Below is a small trained network, with its code and all its weights. Each question gives an input and a class and asks what happens when units are switched off, that is, made to give their printed mean instead of their output.

import numpy as np


def w(rows, s, z=0):
    codes = np.array(rows[::2]) - 128.0
    scale = np.full(codes.shape[1], s)
    scale[-1] = z or s
    return codes * scale


def norm(h):
    return h / np.sqrt((h * h).mean(-1, keepdims=True) + 1e-5)


def f(y):
    return np.maximum(y, 0)


def log_softmax(a):
    a = a - a.max(-1, keepdims=True)
    return a - np.log(np.exp(a).sum(-1, keepdims=True))


def net(x, mask):
    res = np.array(x, float).reshape(1, 4) / 4 @ E
    u = 0
    for l in range(4):
        y = f(norm(res) @ A[l][:, :-1].T + A[l][:, -1])
        res = res + np.where(mask[u : u + 5], y, B[l][:, -1]) @ B[l][:, :-1]
        u += 5
    return log_softmax(norm(res)[-1] @ U[:, :-1].T + U[:, -1])


A, B = {}, {}
E = w([
[184,148,92,177,142,154],'x0',
[165,168,160,73,64,199],'x1',
[147,248,163,123,131,54],'x2',
[96,138,156,175,122,154],'x3',
],0.011)
A[0] = w([
[196,104,40,20,152,90,28],'0.n1',
[63,151,184,216,116,190,39],'0.n2',
[21,77,153,61,58,110,3],'0.n3',
[63,143,158,88,78,55,106],'0.n4',
[252,126,150,201,152,147,41],'0.n5',
],0.012,0.0053)
B[0] = w([
[196,121,236,234,99,102,237],'0.n1',
[254,81,211,171,85,73,216],'0.n2',
[158,137,159,123,235,152,233],'0.n3',
[153,99,141,130,220,155,254],'0.n4',
[164,156,123,150,240,150,236],'0.n5',
],0.012,0.0044)
A[1] = w([
[190,147,112,101,109,182,4],'1.n1',
[145,157,114,141,86,132,118],'1.n2',
[110,149,86,138,149,1,177],'1.n3',
[171,55,176,170,123,137,156],'1.n4',
[145,150,148,158,170,193,181],'1.n5',
],0.011,0.004)
B[1] = w([
[102,138,139,203,57,154,151],'1.n1',
[94,131,134,128,102,94,138],'1.n2',
[15,91,140,187,56,196,191],'1.n3',
[157,139,89,150,58,2,255],'1.n4',
[60,137,40,33,157,159,238],'1.n5',
],0.0088,0.0094)
A[2] = w([
[106,174,99,100,136,114,97],'2.n1',
[89,110,98,99,148,198,27],'2.n2',
[159,192,166,66,74,169,200],'2.n3',
[103,88,133,140,113,152,98],'2.n4',
[76,246,189,145,145,100,4],'2.n5',
],0.014,0.0032)
B[2] = w([
[97,115,46,137,134,185,161],'2.n1',
[146,145,140,120,131,48,177],'2.n2',
[10,126,161,176,124,121,242],'2.n3',
[133,93,174,47,96,131,162],'2.n4',
[221,9,96,49,89,119,254],'2.n5',
],0.011,0.0055)
A[3] = w([
[72,115,29,102,98,47,253],'3.n1',
[54,161,115,244,108,144,224],'3.n2',
[141,91,66,29,80,121,115],'3.n3',
[198,186,201,147,102,60,15],'3.n4',
[192,223,11,192,151,177,101],'3.n5',
],0.011,0.0048)
B[3] = w([
[140,255,93,78,62,212,255],'3.n1',
[29,161,184,77,133,74,203],'3.n2',
[214,76,64,185,101,119,191],'3.n3',
[169,237,98,182,123,97,186],'3.n4',
[122,25,239,47,248,153,195],'3.n5',
],0.0098,0.0085)
U = w([
[156,80,173,86,234,158,168],'0',
[182,79,52,83,62,142,145],'1',
[178,125,228,188,95,57,146],'2',
[7,156,130,109,108,142,164],'3',
[160,209,91,115,173,148,137],'4',
[114,166,128,183,156,182,1],'5',
],0.018,0.0095)

Each question gives the input, the list of numbers given to net, and the class t.
The units are the neurons (one row each of A and B). Each row of codes is followed by its name. A weight is (code - 128) times the scale printed after its matrix; where a second scale follows, it is the last column's (A, B and U).
mask holds one flag per neuron, layer by layer. A switched-off neuron (its flag False) gives its mean, the last column of its row in B, instead of its output. The means were averaged over made-up inputs and are rounded, as every weight is.
A unit's drop is (log p(t) with every unit on - log p(t) with that unit switched off) / (log p(t) with every unit on - log p(t) with every unit switched off).
The circuit of an input: a set's keep is (log p(t) with only the set's units on - log p(t) with every unit switched off) / (log p(t) with every unit on - log p(t) with every unit switched off). Starting from the 12 units with the biggest drops (on a tie, the unit counted first), units are removed one at a time, each time the one whose removal leaves the highest keep (on an exact tie, the one counted first), for as long as the keep stays at least 0.8.
circuit, biggest first: the units of the circuit, biggest drop first
most important unit: the unit with the biggest drop
k most important neurons: the k neurons with the biggest drops, biggest first
k most important neurons of layer l: the k neurons of layer l with the biggest drops, biggest first
input [-6,-5,1,6], class 0: most important neuron => 0.n4
input [6,-4,7,7], class 1: circuit, biggest first => 2.n5; 0.n1
input [2,5,-7,-8], class 2: 2 most important neurons => 0.n1; 2.n5
input [-6,2,2,6], class 0: 2 most important neurons => 0.n3; 0.n4
input [8,3,-8,5], class 0: circuit, biggest first => 0.n5; 3.n5
input [2,-4,6,-6], class 1: 2 most important neurons => 2.n5; 0.n2
input [5,-7,-2,6], class 3: 3 most important neurons => 0.n1; 2.n5; 3.n2
input [-7,3,3,-8], class 2: 2 most important neurons => 0.n1; 0.n5
input [6,7,-4,8], class 2: 2 most important neurons => 0.n2; 1.n4
input [-7,-4,0,7], class 0: 3 most important neurons => 0.n3; 0.n4; 0.n1
input [-1,-6,4,3], class 3: 2 most important neurons => 1.n3; 0.n3
input [6,7,5,-7], class 2: 2 most important neurons => 0.n1; 1.n3
input [-3,-6,-6,-1], class 1: 2 most important neurons => 2.n3; 2.n4
input [6,-2,6,-1], class 0: 3 most important neurons => 0.n5; 3.n5; 1.n4
input [8,-5,6,4], class 0: most important unit => 3.n5
input [6,-7,-2,-5], class 3: 3 most important neurons of layer 0 => 0.n4; 0.n3; 0.n2
input [-7,-8,7,-3], class 3: 2 most important neurons of layer 0 => 0.n3; 0.n1
input [-3,-2,-3,-3], class 4: 2 most important neurons of layer 1 => 1.n4; 1.n5
input [4,-1,5,-3], class 1: 2 most important neurons of layer 0 => 0.n4; 0.n3
input [5,8,3,2], class 3: circuit, biggest first => 2.n3
input [-8,-3,3,8], class 0: 3 most important neurons of layer 0 => 0.n4; 0.n3; 0.n1
input [3,5,-2,3], class 3: 2 most important neurons of layer 2 => 2.n5; 2.n3
input [0,-7,-3,5], class 3: 2 most important neurons of layer 3 => 3.n2; 3.n1
